Below are the code and all the weights of a small trained network. Each question names an input and a class and asks about switching units off, where a switched-off unit gives its printed mean instead of its output.

import numpy as np


def w(rows, s, z=0):
    codes = np.array(rows[::2]) - 128.0
    scale = np.full(codes.shape[1], s)
    scale[-1] = z or s
    return codes * scale


def norm(h):
    return h / np.sqrt((h * h).mean(-1, keepdims=True) + 1e-5)


def f(y):
    return np.maximum(y, 0)


def log_softmax(a):
    a = a - a.max(-1, keepdims=True)
    return a - np.log(np.exp(a).sum(-1, keepdims=True))


def net(x, mask):
    res = np.array(x, float).reshape(1, 8) / 4 @ E
    u = 0
    for l in range(2):
        y = f(norm(res) @ A[l][:, :-1].T + A[l][:, -1])
        res = res + np.where(mask[u : u + 13], y, B[l][:, -1]) @ B[l][:, :-1]
        u += 13
    return log_softmax(norm(res)[-1] @ U[:, :-1].T + U[:, -1])


A, B = {}, {}
E = w([
[131,99,199,156,83,1,219,188,162,57,119],'x0',
[84,85,33,105,115,97,49,231,166,86,219],'x1',
[8,191,137,146,110,93,97,145,2,18,118],'x2',
[143,138,127,116,132,106,119,138,112,152,132],'x3',
[131,128,132,129,125,132,123,128,129,123,124],'x4',
[138,133,130,124,128,121,121,132,122,134,130],'x5',
[122,128,123,134,127,128,132,126,131,130,126],'x6',
[134,133,130,121,131,114,120,134,120,142,123],'x7',
],0.0086)
A[0] = w([
[79,144,111,145,121,114,73,158,53,62,123,34],'0.n0',
[97,186,174,177,113,116,125,53,2,82,135,86],'0.n1',
[81,116,188,107,125,139,115,133,87,135,96,19],'0.n2',
[190,131,205,153,133,166,184,82,128,179,86,203],'0.n3',
[160,131,134,111,147,101,191,166,186,129,135,4],'0.n4',
[136,81,187,143,98,45,196,175,134,104,126,180],'0.n5',
[147,88,62,126,137,129,89,212,177,107,179,67],'0.n6',
[98,145,142,142,165,95,153,37,41,101,92,82],'0.n7',
[152,123,80,132,156,145,92,68,154,201,154,116],'0.n8',
[124,115,125,149,126,190,141,126,121,99,111,82],'0.n9',
[129,131,123,94,118,109,160,60,113,130,103,189],'0.n10',
[116,122,190,166,93,89,117,154,122,86,117,39],'0.n11',
[152,105,165,157,106,80,140,111,201,112,141,94],'0.n12',
],0.0082,0.0035)
B[0] = w([
[82,126,143,118,151,101,117,1,85,123,191,218],'0.n0',
[174,101,140,107,130,197,161,223,104,169,110,254],'0.n1',
[139,116,137,134,135,137,130,173,147,151,123,156],'0.n2',
[77,177,125,146,178,83,107,62,125,110,175,245],'0.n3',
[152,64,138,150,95,111,119,111,86,117,138,164],'0.n4',
[141,154,148,120,98,119,218,131,183,78,153,236],'0.n5',
[172,94,99,113,115,182,136,153,130,119,56,214],'0.n6',
[170,96,109,95,96,142,114,180,148,164,67,216],'0.n7',
[100,180,106,107,138,172,144,143,164,89,112,208],'0.n8',
[157,137,124,97,142,106,88,122,104,148,99,144],'0.n9',
[150,162,139,149,134,145,147,144,120,155,101,179],'0.n10',
[118,166,122,151,143,118,121,157,187,120,122,176],'0.n11',
[131,87,155,125,107,110,109,104,96,169,100,179],'0.n12',
],0.0088,0.0089)
A[1] = w([
[129,67,138,124,65,44,175,174,163,82,178,135],'1.n0',
[73,151,130,133,80,35,120,127,116,68,195,30],'1.n1',
[87,114,118,138,118,111,66,98,98,135,205,37],'1.n2',
[75,131,162,142,135,94,169,194,78,93,105,2],'1.n3',
[150,102,217,157,129,88,188,138,144,100,122,104],'1.n4',
[121,196,139,139,149,115,134,64,126,160,111,111],'1.n5',
[178,76,148,156,122,75,121,144,149,121,145,63],'1.n6',
[141,143,76,124,137,152,120,152,203,122,97,90],'1.n7',
[126,166,155,136,144,103,123,67,153,147,168,128],'1.n8',
[113,138,186,173,87,10,186,100,143,147,142,34],'1.n9',
[130,139,129,144,157,175,118,103,95,154,165,123],'1.n10',
[153,94,153,139,112,153,83,143,81,187,131,19],'1.n11',
[147,111,136,149,118,124,177,163,156,133,82,127],'1.n12',
],0.011,0.0028)
B[1] = w([
[87,161,184,223,149,105,63,110,157,220,28,254],'1.n0',
[137,176,109,142,224,166,126,98,224,142,86,192],'1.n1',
[105,99,100,75,62,77,91,44,85,23,175,162],'1.n2',
[123,203,117,145,120,85,122,163,197,110,168,193],'1.n3',
[156,92,135,56,100,125,167,152,61,92,186,235],'1.n4',
[78,122,152,185,147,70,136,127,177,109,116,195],'1.n5',
[95,75,194,184,142,78,100,84,70,194,104,172],'1.n6',
[166,133,163,120,84,108,168,149,164,160,213,198],'1.n7',
[100,133,135,138,187,101,158,91,129,85,155,180],'1.n8',
[165,99,7,42,149,254,138,98,70,107,187,226],'1.n9',
[107,73,140,146,130,54,85,178,133,96,45,193],'1.n10',
[97,73,75,162,158,190,116,119,136,161,83,162],'1.n11',
[122,124,117,137,61,95,51,146,67,93,161,204],'1.n12',
],0.009,0.0094)
U = w([
[69,208,145,200,230,85,105,66,235,109,97,251],'0',
[93,139,130,131,178,204,92,191,56,190,5,73],'1',
[176,110,66,59,95,204,98,174,206,162,193,90],'2',
[64,115,67,59,101,111,33,73,73,30,156,47],'3',
[164,100,138,111,175,112,213,1,63,83,200,13],'4',
[163,204,182,123,54,114,197,213,75,80,142,175],'5',
[169,68,196,209,39,71,74,125,144,179,92,129],'6',
],0.013,0.0021)

Each question gives the input, the list of numbers given to net, and the class t.
The units are the neurons (one row each of A and B). Each row of codes is followed by its name. A weight is (code - 128) times the scale printed after its matrix; where a second scale follows, it is the last column's (A, B and U).
mask holds one flag per neuron, layer by layer. A switched-off neuron (its flag False) gives its mean, the last column of its row in B, instead of its output. The means were averaged over made-up inputs and are rounded, as every weight is.
A unit's drop is (log p(t) with every unit on - log p(t) with that unit switched off) / (log p(t) with every unit on - log p(t) with every unit switched off).
The circuit of an input: a set's keep is (log p(t) with only the set's units on - log p(t) with every unit switched off) / (log p(t) with every unit on - log p(t) with every unit switched off). Starting from the 12 units with the biggest drops (on a tie, the unit counted first), units are removed one at a time, each time the one whose removal leaves the highest keep (on an exact tie, the one counted first), for as long as the keep stays at least 0.8.
circuit, biggest first: the units of the circuit, biggest drop first
unit that matters most: the unit with the biggest drop
top k neurons: the k neurons with the biggest drops, biggest first
top k neurons in layer l: the k neurons of layer l with the biggest drops, biggest first
drop of u: that unit's drop, to one decimal
input [-8,0,5,-7,7,-8,-5,-7], class 1: circuit, biggest first : [0.n1]
input [5,-7,0,2,-2,-7,6,8], class 4: top 4 neurons : [0.n3, 1.n9, 0.n6, 0.n8]
input [0,-1,-4,0,-8,1,6,-4], class 0: top 4 neurons : [0.n8, 1.n5, 0.n5, 1.n4]
input [-2,0,0,1,-8,3,-7,1], class 0: top 3 neurons in layer 0 : [0.n1, 0.n7, 0.n6]
input [5,7,0,5,-1,-4,0,-4], class 6: top 3 neurons : [0.n6, 0.n3, 1.n0]
input [4,3,0,-5,8,-2,-3,6], class 6: top 2 neurons : [1.n0, 0.n3]
input [-7,1,1,-1,7,1,2,-8], class 3: top 3 neurons : [0.n1, 1.n0, 0.n7]
input [4,3,0,-1,-6,-7,-1,2], class 6: top 2 neurons in layer 1 : [1.n0, 1.n4]
input [7,6,2,3,-4,1,-6,0], class 0: top 2 neurons : [1.n0, 1.n1]
input [2,4,1,-2,-7,5,0,7], class 0: top 2 neurons in layer 0 : [0.n1, 0.n7]
input [-5,1,0,-7,4,-5,-6,3], class 2: top 4 neurons : [0.n3, 0.n0, 1.n0, 1.n7]
input [-8,2,1,4,1,5,5,-3], class 3: top 2 neurons : [0.n1, 0.n7]
input [0,0,2,-2,6,4,6,7], class 1: top 2 neurons : [0.n1, 0.n0]
input [5,-5,-2,8,-7,2,2,-6], class 4: circuit, biggest first : [1.n9]
input [4,-5,-1,-8,-3,3,6,-1], class 4: top 2 neurons : [0.n3, 1.n9]
input [8,-4,-3,-6,-5,7,6,-7], class 4: top 2 neurons : [1.n9, 1.n4]
input [1,1,5,8,-5,6,-2,-2], class 0: top 2 neurons : [0.n0, 0.n6]
input [1,-2,-4,8,-4,-5,-2,-5], class 4: top 3 neurons : [1.n9, 1.n0, 0.n4]
input [6,0,-7,-7,6,3,0,7], class 4: top 2 neurons in layer 1 : [1.n9, 1.n4]
input [1,-1,6,-5,-7,-3,8,3], class 5: unit that matters most : 0.n1
input [-1,-4,8,-3,5,-8,0,3], class 1: drop of 0.n5 : 0.1
input [6,-7,-7,5,-8,1,4,8], class 4: drop of 1.n11 : 0.0
input [-4,-1,8,-5,-1,3,3,5], class 1: drop of 0.n1 : 2.6
input [1,5,-3,-6,-3,-1,6,-8], class 6: drop of 1.n9 : 0.1
